Below is a small trained network, with its code and all its weights. Each question gives an input and a class and asks what happens when units are switched off, that is, made to give their printed mean instead of their output.

import numpy as np


def w(rows, s, z=0):
    codes = np.array(rows[::2]) - 128.0
    scale = np.full(codes.shape[1], s)
    scale[-1] = z or s
    return codes * scale


def f(y):
    return np.maximum(y, 0)


def log_softmax(a):
    a = a - a.max(-1, keepdims=True)
    return a - np.log(np.exp(a).sum(-1, keepdims=True))


def net(x, mask):
    res = np.array(x, float).reshape(1, 2) / 4 @ E
    y = f(res @ A[0][:, :-1].T + A[0][:, -1])
    res = res + np.where(mask, y, B[0][:, -1]) @ B[0][:, :-1]
    return log_softmax(res[-1] @ U[:, :-1].T + U[:, -1])


A, B = {}, {}
E = w([
[204,149,141,196,131,99,73,10],'x0',
[201,110,194,116,212,60,177,149],'x1',
],0.013)
A[0] = w([
[182,85,199,92,179,90,162,147,52],'N0',
[138,161,150,174,123,114,80,49,172],'N1',
[134,72,106,198,129,111,69,106,140],'N2',
[128,111,135,146,184,114,166,121,240],'N3',
[33,109,83,53,110,120,188,183,133],'N4',
[107,185,43,133,71,159,92,104,38],'N5',
[73,138,100,109,95,171,66,88,170],'N6',
[174,157,139,172,138,116,104,10,48],'N7',
[161,150,192,140,112,42,138,171,157],'N8',
[149,185,139,184,114,99,89,29,86],'N9',
[153,124,169,126,244,81,133,118,76],'N10',
[81,102,121,71,113,136,203,166,76],'N11',
[108,98,165,116,130,174,126,207,90],'N12',
[49,159,115,190,6,143,90,110,87],'N13',
[161,112,101,132,171,77,154,126,104],'N14',
[144,116,147,143,99,145,155,77,80],'N15',
[121,119,95,124,134,88,75,149,252],'N16',
],0.012,0.013)
B[0] = w([
[3,105,198,189,126,170,211,159,185],'N0',
[129,103,107,70,135,81,93,151,230],'N1',
[118,145,115,112,180,79,128,177,182],'N2',
[215,230,70,109,81,132,103,165,217],'N3',
[117,101,117,100,164,40,104,115,254],'N4',
[72,94,251,209,123,174,204,141,178],'N5',
[145,181,190,139,70,119,154,165,218],'N6',
[42,37,105,82,157,101,130,144,211],'N7',
[123,154,140,142,94,101,161,136,192],'N8',
[83,74,105,99,176,78,112,161,217],'N9',
[105,123,192,187,110,159,182,163,189],'N10',
[94,73,122,106,178,77,130,88,198],'N11',
[64,57,102,95,177,110,100,102,182],'N12',
[86,184,154,183,128,143,199,143,212],'N13',
[93,156,178,160,137,135,180,104,161],'N14',
[124,95,141,121,143,117,148,140,143],'N15',
[205,191,55,118,79,87,73,129,223],'N16',
],0.011,0.017)
U = w([
[95,24,110,41,179,62,116,145,104],'0',
[107,161,184,247,105,131,209,160,96],'1',
[208,254,64,67,52,91,74,154,249],'2',
[146,118,134,121,127,143,96,87,98],'3',
[138,119,165,112,137,162,98,82,93],'4',
[135,92,126,156,114,178,153,117,99],'5',
],0.014,0.011)

Each question gives the input, the list of numbers given to net, and the class t.
The units are the neurons (one row each of A and B). Each row of codes is followed by its name. A weight is (code - 128) times the scale printed after its matrix; where a second scale follows, it is the last column's (A, B and U).
mask holds one flag per neuron, in row order. A switched-off neuron (its flag False) gives its mean, the last column of its row in B, instead of its output. The means were averaged over made-up inputs and are rounded, as every weight is.
A unit's drop is (log p(t) with every unit on - log p(t) with that unit switched off) / (log p(t) with every unit on - log p(t) with every unit switched off).
most important unit: the unit with the biggest drop
top k neurons: the k neurons with the biggest drops, biggest first
drop of u: that unit's drop, to one decimal
input [1,3], class 2: most important unit	N5
input [2,-3], class 2: top 2 neurons	(N0, N10)
input [6,7], class 1: top 4 neurons	(N10, N0, N4, N14)
input [-6,-7], class 1: top 3 neurons	(N13, N5, N6)
input [4,-6], class 1: top 2 neurons	(N13, N5)
input [8,-8], class 0: top 3 neurons	(N9, N7, N1)
input [1,-3], class 2: top 2 neurons	(N0, N10)
input [4,-5], class 1: drop of N6	0.6
input [1,-6], class 1: drop of N15	0.0
input [0,3], class 2: drop of N5	0.3
